Here is a tiny trained network, its code and every weight. The questions are about switching its units off for an input and a class, where a switched-off unit gives its printed mean instead of its output.

import numpy as np


def w(rows, s, z=0):
    codes = np.array(rows[::2]) - 128.0
    scale = np.full(codes.shape[1], s)
    scale[-1] = z or s
    return codes * scale


def f(y):
    return y / 2 * (1 + np.tanh(0.7978845608 * (y + 0.044715 * y**3)))


def log_softmax(a):
    a = a - a.max(-1, keepdims=True)
    return a - np.log(np.exp(a).sum(-1, keepdims=True))


def net(x, mask):
    res = np.array(x, float).reshape(1, 5) / 4 @ E
    y = f(res @ A[0][:, :-1].T + A[0][:, -1])
    res = res + np.where(mask, y, B[0][:, -1]) @ B[0][:, :-1]
    return log_softmax(res[-1] @ U[:, :-1].T + U[:, -1])


A, B = {}, {}
E = w([
[160,119,28],'x0',
[73,246,94],'x1',
[126,125,128],'x2',
[129,127,129],'x3',
[1,17,98],'x4',
],0.0087)
A[0] = w([
[79,59,153,141],'neuron 0',
[115,167,244,135],'neuron 1',
[195,171,187,115],'neuron 2',
[157,56,135,84],'neuron 3',
[209,125,149,208],'neuron 4',
[98,136,203,5],'neuron 5',
[142,75,119,249],'neuron 6',
[5,45,64,8],'neuron 7',
[71,201,99,37],'neuron 8',
[77,166,101,93],'neuron 9',
[190,131,32,140],'neuron 10',
[179,172,104,119],'neuron 11',
],0.014,0.0026)
B[0] = w([
[123,189,141,195],'neuron 0',
[83,25,110,192],'neuron 1',
[58,150,203,209],'neuron 2',
[231,154,164,174],'neuron 3',
[90,187,227,197],'neuron 4',
[205,84,93,149],'neuron 5',
[149,186,175,175],'neuron 6',
[65,123,215,252],'neuron 7',
[255,99,231,182],'neuron 8',
[219,145,237,162],'neuron 9',
[83,47,161,197],'neuron 10',
[25,57,180,187],'neuron 11',
],0.0081,0.012)
U = w([
[98,169,145,60],'0',
[196,158,156,107],'1',
[121,2,120,79],'2',
[130,140,132,248],'3',
[133,132,130,254],'4',
[132,159,103,119],'5',
[164,153,83,49],'6',
[180,140,70,54],'7',
],0.022,0.0093)

Each question gives the input, the list of numbers given to net, and the class t.
The units are the neurons (one row each of A and B). Each row of codes is followed by its name. A weight is (code - 128) times the scale printed after its matrix; where a second scale follows, it is the last column's (A, B and U).
mask holds one flag per neuron, in row order. A switched-off neuron (its flag False) gives its mean, the last column of its row in B, instead of its output. The means were averaged over made-up inputs and are rounded, as every weight is.
A unit's drop is (log p(t) with every unit on - log p(t) with that unit switched off) / (log p(t) with every unit on - log p(t) with every unit switched off).
The circuit of an input: a set's keep is (log p(t) with only the set's units on - log p(t) with every unit switched off) / (log p(t) with every unit on - log p(t) with every unit switched off). Starting from all 12 units, units are removed one at a time, each time the one whose removal leaves the highest keep (on an exact tie, the one counted first), for as long as the keep stays at least 0.8.
units of the circuit, in order: the units of the circuit, biggest drop first
most important unit: the unit with the biggest drop
top k neurons: the k neurons with the biggest drops, biggest first
drop of u: that unit's drop, to one decimal
input [-2,7,3,-6,-4], class 1: top 4 neurons => [neuron 8; neuron 9; neuron 7; neuron 10]
input [2,-6,-4,0,-6], class 0: units of the circuit, in order => [neuron 4; neuron 2; neuron 8]
input [5,7,-2,4,3], class 1: most important unit => neuron 8
input [6,-8,-5,6,7], class 1: units of the circuit, in order => [neuron 3; neuron 6]
input [7,-5,-5,-6,-5], class 2: top 4 neurons => [neuron 10; neuron 11; neuron 0; neuron 9]
input [8,5,2,8,-6], class 2: units of the circuit, in order => [neuron 10; neuron 11]
input [7,-3,7,7,-5], class 2: top 2 neurons => [neuron 10; neuron 11]
input [0,-4,-5,-7,1], class 3: top 2 neurons => [neuron 8; neuron 9]
input [-5,-3,1,-8,3], class 3: top 3 neurons => [neuron 0; neuron 10; neuron 11]
input [4,5,5,-2,-7], class 0: top 3 neurons => [neuron 11; neuron 2; neuron 4]
input [3,6,0,6,3], class 1: units of the circuit, in order => [neuron 8; neuron 9]
input [-7,7,4,-7,-4], class 1: top 2 neurons => [neuron 8; neuron 10]
input [-6,-4,3,-1,-4], class 2: top 3 neurons => [neuron 1; neuron 0; neuron 5]
input [4,-7,-2,-1,3], class 1: most important unit => neuron 3
input [-6,8,8,-8,-2], class 1: top 3 neurons => [neuron 8; neuron 9; neuron 10]
input [0,-4,0,-3,-7], class 0: top 2 neurons => [neuron 4; neuron 2]
input [-7,-5,-4,-3,7], class 0: top 3 neurons => [neuron 0; neuron 7; neuron 6]
input [6,-6,8,6,-6], class 4: top 2 neurons => [neuron 4; neuron 10]
input [4,4,5,-7,-7], class 0: top 2 neurons => [neuron 11; neuron 2]
input [3,-2,1,5,7], class 0: most important unit => neuron 7
input [-5,4,4,4,2], class 2: units of the circuit, in order => [neuron 1; neuron 4]
input [7,2,-3,-4,2], class 2: top 3 neurons => [neuron 10; neuron 4; neuron 0]
input [2,-5,-5,-7,7], class 0: top 2 neurons => [neuron 7; neuron 0]
input [-5,5,-5,-2,-2], class 1: drop of neuron 4 => -0.2
input [4,6,0,2,-7], class 0: drop of neuron 11 => 1.7
input [8,-7,-2,-4,-5], class 2: drop of neuron 3 => -0.4
input [-3,-8,-3,5,-8], class 0: most important unit => neuron 2
input [-3,-8,1,-5,1], class 1: drop of neuron 10 => 0.0
